Below is a small trained network, with its code and all its weights. Each question gives an input and a class and asks what happens when units are switched off, that is, made to give their printed mean instead of their output.

import numpy as np


def w(rows, s, z=0):
    codes = np.array(rows[::2]) - 128.0
    scale = np.full(codes.shape[1], s)
    scale[-1] = z or s
    return codes * scale


def f(y):
    return y / 2 * (1 + np.tanh(0.7978845608 * (y + 0.044715 * y**3)))


def log_softmax(a):
    a = a - a.max(-1, keepdims=True)
    return a - np.log(np.exp(a).sum(-1, keepdims=True))


def net(x, mask):
    res = np.array(x, float).reshape(1, 5) / 4 @ E
    y = f(res @ A[0][:, :-1].T + A[0][:, -1])
    res = res + np.where(mask, y, B[0][:, -1]) @ B[0][:, :-1]
    return log_softmax(res[-1] @ U[:, :-1].T + U[:, -1])


A, B = {}, {}
E = w([
[95,112,218,72,169,190,109,159,131,70,207],'x0',
[136,113,84,115,247,144,37,83,42,143,117],'x1',
[149,197,64,123,204,165,133,243,139,89,123],'x2',
[143,83,112,194,85,190,143,125,108,101,109],'x3',
[66,182,221,166,143,170,103,139,37,110,55],'x4',
],0.012)
A[0] = w([
[165,123,27,135,72,30,165,106,223,168,146,144],'neuron 0',
[110,138,173,174,60,94,141,54,84,170,107,135],'neuron 1',
[95,159,118,134,181,116,49,113,30,111,85,160],'neuron 2',
[79,182,228,151,175,154,149,150,97,119,105,86],'neuron 3',
[99,105,210,143,26,80,171,55,154,137,72,219],'neuron 4',
[124,140,174,122,131,163,164,183,246,76,194,197],'neuron 5',
[119,121,177,69,204,94,94,140,95,203,117,243],'neuron 6',
[102,139,210,109,119,180,159,73,165,121,176,164],'neuron 7',
[171,96,2,148,172,145,92,45,79,148,129,105],'neuron 8',
[164,155,18,144,150,134,155,153,166,164,121,255],'neuron 9',
],0.0089,0.0033)
B[0] = w([
[234,83,55,78,69,1,236,33,166,77,102,253],'neuron 0',
[59,191,141,232,107,110,66,140,210,172,80,215],'neuron 1',
[71,104,104,142,162,139,49,68,88,93,81,236],'neuron 2',
[82,138,151,86,97,116,162,147,37,86,52,208],'neuron 3',
[42,142,140,223,13,123,104,154,225,196,119,249],'neuron 4',
[105,124,156,22,87,178,176,237,92,117,241,224],'neuron 5',
[79,146,130,93,149,12,81,109,111,112,154,199],'neuron 6',
[69,89,191,132,97,151,174,102,134,116,164,191],'neuron 7',
[174,104,117,129,181,207,83,80,195,165,141,220],'neuron 8',
[235,203,72,112,140,142,182,169,129,155,115,221],'neuron 9',
],0.0083,0.016)
U = w([
[132,125,94,98,238,113,46,64,150,147,161,120],'0',
[83,142,158,214,58,104,112,133,183,186,89,221],'1',
[92,158,141,129,176,116,98,137,27,72,37,240],'2',
[209,101,49,105,77,44,193,98,180,123,128,192],'3',
[102,67,214,75,75,154,149,178,117,93,242,24],'4',
[204,104,72,200,184,243,110,133,126,130,64,27],'5',
[161,228,79,84,144,122,157,254,140,116,167,4],'6',
],0.0098,0.0019)

Each question gives the input, the list of numbers given to net, and the class t.
The units are the neurons (one row each of A and B). Each row of codes is followed by its name. A weight is (code - 128) times the scale printed after its matrix; where a second scale follows, it is the last column's (A, B and U).
mask holds one flag per neuron, in row order. A switched-off neuron (its flag False) gives its mean, the last column of its row in B, instead of its output. The means were averaged over made-up inputs and are rounded, as every weight is.
A unit's drop is (log p(t) with every unit on - log p(t) with that unit switched off) / (log p(t) with every unit on - log p(t) with every unit switched off).
The circuit of an input: a set's keep is (log p(t) with only the set's units on - log p(t) with every unit switched off) / (log p(t) with every unit on - log p(t) with every unit switched off). Starting from all 10 units, units are removed one at a time, each time the one whose removal leaves the highest keep (on an exact tie, the one counted first), for as long as the keep stays at least 0.8.
circuit, biggest first: the units of the circuit, biggest drop first
unit that matters most: the unit with the biggest drop
top k neurons: the k neurons with the biggest drops, biggest first
drop of u: that unit's drop, to one decimal
input [3,6,3,5,1], class 0: circuit, biggest first	neuron 8; neuron 9
input [-8,4,0,3,7], class 2: circuit, biggest first	neuron 2
input [4,-1,-7,-3,-5], class 4: top 2 neurons	neuron 7; neuron 9
input [-5,7,7,-8,4], class 0: top 2 neurons	neuron 8; neuron 6
input [7,4,7,-7,0], class 2: circuit, biggest first	neuron 2; neuron 3
input [8,3,6,1,-2], class 4: top 2 neurons	neuron 9; neuron 5
input [2,3,-3,6,-3], class 5: top 4 neurons	neuron 0; neuron 6; neuron 5; neuron 4
input [-8,-5,2,6,2], class 3: top 2 neurons	neuron 0; neuron 9
input [-3,1,-2,-4,7], class 2: top 2 neurons	neuron 3; neuron 2
input [7,1,5,-2,-6], class 4: top 2 neurons	neuron 5; neuron 1
input [-5,5,-1,7,6], class 5: top 2 neurons	neuron 8; neuron 6
input [-5,0,2,6,8], class 2: top 3 neurons	neuron 3; neuron 2; neuron 4
input [6,4,4,-8,0], class 2: top 2 neurons	neuron 8; neuron 3
input [4,2,5,6,-8], class 6: unit that matters most	neuron 5
input [7,-6,8,-7,-6], class 4: drop of neuron 5	1.7
input [-6,6,6,6,-4], class 5: drop of neuron 8	1.3
input [5,1,-4,1,-5], class 4: drop of neuron 8	0.0
